Here is a tiny trained network, its code and every weight. The questions are about switching its units off for an input and a target symbol, where a switched-off unit gives its printed mean instead of its output.

import numpy as np


def w(rows, s, z=0):
    codes = np.array(rows[::2]) - 128.0
    scale = np.full(codes.shape[1], s)
    scale[-1] = z or s
    return codes * scale


def norm(h):
    return h / np.sqrt((h * h).mean(-1, keepdims=True) + 1e-5)


def f(y):
    return y / 2 * (1 + np.tanh(0.7978845608 * (y + 0.044715 * y**3)))


def softmax(a):
    e = np.exp(a - a.max(-1, keepdims=True))
    return e / e.sum(-1, keepdims=True)


def log_softmax(a):
    a = a - a.max(-1, keepdims=True)
    return a - np.log(np.exp(a).sum(-1, keepdims=True))


def net(x, mask):
    ids = ['ΞΦΨαγδεζημστω'.index(c) for c in x.split()]
    T = len(ids)
    res = E[ids] + P[:T]
    u = 0
    for l in range(2):
        r = norm(res)
        for j in range(3):
            rows = slice(2 * j, 2 * j + 2)
            q, k, v = (r @ M[l][rows].T for M in (Q, K, V))
            z = softmax(np.where(np.tri(T) > 0, q @ k.T / 2**0.5, -1e9)) @ v
            o = O[l][rows]
            res = res + np.where(mask[u + j], z, o[:, -1]) @ o[:, :-1]
        u += 3
        y = f(norm(res) @ A[l][:, :-1].T + A[l][:, -1])
        res = res + np.where(mask[u : u + 4], y, B[l][:, -1]) @ B[l][:, :-1]
        u += 4
    return log_softmax(norm(res)[-1] @ U[:, :-1].T + U[:, -1])


Q, K, V, O, A, B = {}, {}, {}, {}, {}, {}
E = w([
[130,214,203,101,129,34,88,133,147,85],'Ξ',
[91,146,132,75,201,107,120,174,174,133],'Φ',
[85,136,70,108,172,134,170,177,124,127],'Ψ',
[141,130,127,6,2,65,105,166,98,173],'α',
[241,92,139,107,177,96,165,99,131,61],'γ',
[58,173,165,85,161,129,171,98,115,143],'δ',
[106,159,150,66,139,51,166,178,88,95],'ε',
[75,234,128,101,153,106,106,136,100,103],'ζ',
[126,161,89,152,126,69,111,222,140,82],'η',
[112,148,78,97,87,132,193,194,109,98],'μ',
[102,218,172,143,188,72,182,138,146,144],'σ',
[143,129,196,110,168,115,76,183,101,177],'τ',
[83,156,125,60,140,79,67,104,114,126],'ω',
],0.0072)
P = w([
[120,11,83,196,78,182,133,126,21,72],'0',
[87,128,108,57,180,109,254,157,216,133],'1',
[130,176,119,67,145,101,209,120,209,145],'2',
[155,203,122,86,126,94,177,109,180,162],'3',
[158,215,118,105,124,93,156,105,146,179],'4',
[159,216,97,123,103,80,140,114,118,206],'5',
[122,242,64,144,89,91,145,107,69,239],'6',
],0.0047)
Q[0] = w([
[171,73,106,181,76,154,143,57,99,14],'0.h1',
[115,175,239,84,148,57,178,212,85,214],'0.h1',
[141,209,123,151,139,64,205,186,57,80],'0.h2',
[103,185,96,116,152,86,232,141,102,104],'0.h2',
[159,80,88,168,81,179,78,220,102,215],'0.h3',
[123,187,7,16,136,2,146,189,66,88],'0.h3',
],0.0047)
K[0] = w([
[167,82,159,155,108,103,200,107,134,16],'0.h1',
[129,76,212,110,178,107,145,148,79,201],'0.h1',
[131,69,100,202,171,204,95,115,87,163],'0.h2',
[121,99,94,189,161,254,153,115,112,163],'0.h2',
[154,93,180,96,127,184,57,199,136,216],'0.h3',
[95,104,133,179,84,112,184,40,53,18],'0.h3',
],0.0055)
V[0] = w([
[210,121,98,118,90,75,175,93,226,48],'0.h1',
[73,207,115,170,26,52,116,200,91,208],'0.h1',
[110,155,25,75,143,78,102,145,214,79],'0.h2',
[148,101,33,106,79,82,14,238,118,155],'0.h2',
[166,114,139,126,117,185,2,187,108,104],'0.h3',
[102,73,66,23,97,110,80,56,111,101],'0.h3',
],0.0036)
O[0] = w([
[126,199,167,155,129,145,128,200,40,221,123],'0.h1',
[215,137,143,87,156,110,214,166,144,25,128],'0.h1',
[135,228,158,215,87,128,202,99,137,106,2],'0.h2',
[151,151,231,152,197,241,146,85,171,150,110],'0.h2',
[103,173,205,127,171,128,112,81,71,165,43],'0.h3',
[111,134,255,138,107,97,205,17,121,121,147],'0.h3',
],0.0043,0.0021)
A[0] = w([
[198,136,119,158,87,123,140,95,229,67,119],'0.n1',
[75,168,116,123,27,154,2,165,130,151,3],'0.n2',
[145,190,75,120,118,111,181,102,98,166,96],'0.n3',
[31,215,115,104,112,109,134,166,162,161,150],'0.n4',
],0.0058,0.0012)
B[0] = w([
[45,21,129,54,150,164,163,146,120,113,163],'0.n1',
[121,4,129,114,180,195,218,143,177,34,105],'0.n2',
[130,159,233,96,207,92,64,198,181,126,253],'0.n3',
[250,28,87,163,176,116,176,151,50,66,247],'0.n4',
],0.0048,0.0037)
Q[1] = w([
[171,134,157,89,149,97,156,148,141,131],'1.h1',
[77,119,97,190,84,182,101,88,138,167],'1.h1',
[116,123,117,120,139,117,232,177,112,26],'1.h2',
[129,126,152,140,110,128,49,123,99,254],'1.h2',
[136,126,145,137,152,103,169,160,105,95],'1.h3',
[78,110,91,163,95,187,110,72,176,141],'1.h3',
],0.0087)
K[1] = w([
[101,95,129,169,100,170,104,74,36,70],'1.h1',
[185,221,142,82,126,62,172,212,236,158],'1.h1',
[78,32,159,125,100,165,106,54,21,97],'1.h2',
[213,254,85,112,124,81,123,167,160,166],'1.h2',
[139,161,87,157,87,110,93,100,107,91],'1.h3',
[195,160,135,78,140,105,161,200,215,183],'1.h3',
],0.0071)
V[1] = w([
[54,165,12,159,46,203,172,91,119,144],'1.h1',
[225,129,140,150,72,116,177,234,56,126],'1.h1',
[127,10,122,129,168,145,187,106,75,129],'1.h2',
[89,150,143,185,135,88,67,105,15,97],'1.h2',
[117,163,153,4,97,104,177,144,136,31],'1.h3',
[139,116,168,101,2,73,114,99,111,194],'1.h3',
],0.0063)
O[1] = w([
[12,170,97,99,177,175,214,106,4,181,66],'1.h1',
[244,95,99,115,85,182,201,169,93,142,146],'1.h1',
[89,151,57,23,55,162,176,58,238,73,255],'1.h2',
[122,22,231,32,3,163,96,164,66,135,243],'1.h2',
[174,40,145,140,214,107,96,76,45,38,78],'1.h3',
[164,222,101,93,52,9,184,103,63,129,152],'1.h3',
],0.0052,0.0063)
A[1] = w([
[149,171,118,222,110,130,24,119,64,200,53],'1.n1',
[44,165,227,161,68,74,124,74,165,110,2],'1.n2',
[2,176,135,122,118,205,97,133,143,178,154],'1.n3',
[64,188,81,110,159,195,218,100,44,143,11],'1.n4',
],0.0073,0.0027)
B[1] = w([
[96,82,99,203,7,171,51,129,92,121,179],'1.n1',
[158,56,99,211,115,125,214,129,139,142,208],'1.n2',
[153,165,122,118,121,113,136,209,103,29,211],'1.n3',
[189,120,128,175,83,133,74,49,140,111,254],'1.n4',
],0.011,0.00051)
U = w([
[149,49,142,73,82,153,177,115,127,63,254],'Ξ',
[188,242,169,103,229,66,166,107,152,134,178],'Φ',
[197,125,176,195,101,83,33,194,68,150,132],'Ψ',
[30,112,206,91,198,132,89,102,73,172,140],'α',
[109,70,157,209,110,79,202,79,151,159,75],'γ',
[181,126,117,152,123,200,137,38,115,171,86],'δ',
[60,140,139,184,126,114,158,211,131,67,41],'ε',
[99,187,135,83,48,126,158,154,112,233,135],'ζ',
[128,101,118,131,115,124,33,87,244,143,105],'η',
[155,117,192,141,160,244,159,150,144,178,65],'μ',
[151,72,3,120,167,113,118,174,96,149,65],'σ',
[59,142,62,99,124,36,82,39,94,143,77],'τ',
[128,213,125,136,124,209,102,102,117,53,65],'ω',
],0.0054,0.0048)

Each question gives the input, a string of symbols that net reads in full, and the target symbol t.
The units are the heads (2 rows each of Q, K, V and O) and the neurons (one row each of A and B). Each row of codes is followed by its name. A weight is (code - 128) times the scale printed after its matrix; where a second scale follows, it is the last column's (O, A, B and U).
mask holds one flag per unit, layer by layer, with each layer's heads first. A switched-off unit (its flag False) gives its mean, the last column of its rows in O or B, instead of its output. The means were averaged over made-up inputs and are rounded, as every weight is.
A unit's drop is (log p(t) with every unit on - log p(t) with that unit switched off) / (log p(t) with every unit on - log p(t) with every unit switched off).
most important unit: the unit with the biggest drop
top k neurons: the k neurons with the biggest drops, biggest first
top k neurons in layer l: the k neurons of layer l with the biggest drops, biggest first
which heads matter: for each layer, one digit per head in row order, 1 if its drop is at least 0.15 and else 0, layers parted by /
input Φ τ τ ζ, target ε: top 2 neurons => (1.n3 0.n3)
input ζ γ γ γ σ γ ζ, target α: most important unit => 1.h1
input τ Φ τ σ Ψ τ δ, target η: which heads matter => 110 / 100
input Ξ γ Ψ, target Ψ: which heads matter => 000 / 010
input Ξ τ τ, target Φ: which heads matter => 001 / 010
input τ τ σ τ, target η: top 2 neurons in layer 1 => (1.n1 1.n3)
input ε α γ σ Ξ τ Φ, target Ξ: top 2 neurons => (0.n3 0.n1)
input γ γ Ξ Ξ, target ζ: top 2 neurons in layer 0 => (0.n3 0.n1)
input Φ γ Ψ δ γ τ, target ε: which heads matter => 100 / 100
input Φ γ γ, target Φ: which heads matter => 111 / 010
input ε η γ γ γ, target Ψ: which heads matter => 100 / 010
input σ ε γ, target σ: top 2 neurons in layer 0 => (0.n4 0.n3)
input ζ γ γ σ τ ε, target α: top 2 neurons in layer 0 => (0.n4 0.n3)
input ζ δ ε ε γ γ, target α: most important unit => 1.h3
input ζ γ γ η Ψ, target α: which heads matter => 100 / 101
input Ξ δ Ψ η, target Ψ: which heads matter => 001 / 010
input ω Ξ γ σ η ε, target γ: which heads matter => 011 / 100
input ω τ Φ Ψ, target γ: top 2 neurons => (1.n2 0.n4)
input γ ε Ψ Φ γ σ γ, target ζ: top 2 neurons => (0.n4 0.n3)
input Ψ α γ γ, target Φ: top 4 neurons => (0.n4 1.n3 1.n1 0.n1)
input τ Φ Φ, target η: which heads matter => 110 / 100
input ω ω ω, target γ: most important unit => 1.n2
input τ γ Ψ τ, target Φ: which heads matter => 101 / 010
input ε σ γ γ Ψ τ, target Ξ: top 2 neurons => (0.n3 0.n1)
input Ξ σ ω Ξ γ ε, target Ψ: top 2 neurons => (0.n4 0.n1)
input ζ γ τ, target α: which heads matter => 110 / 101
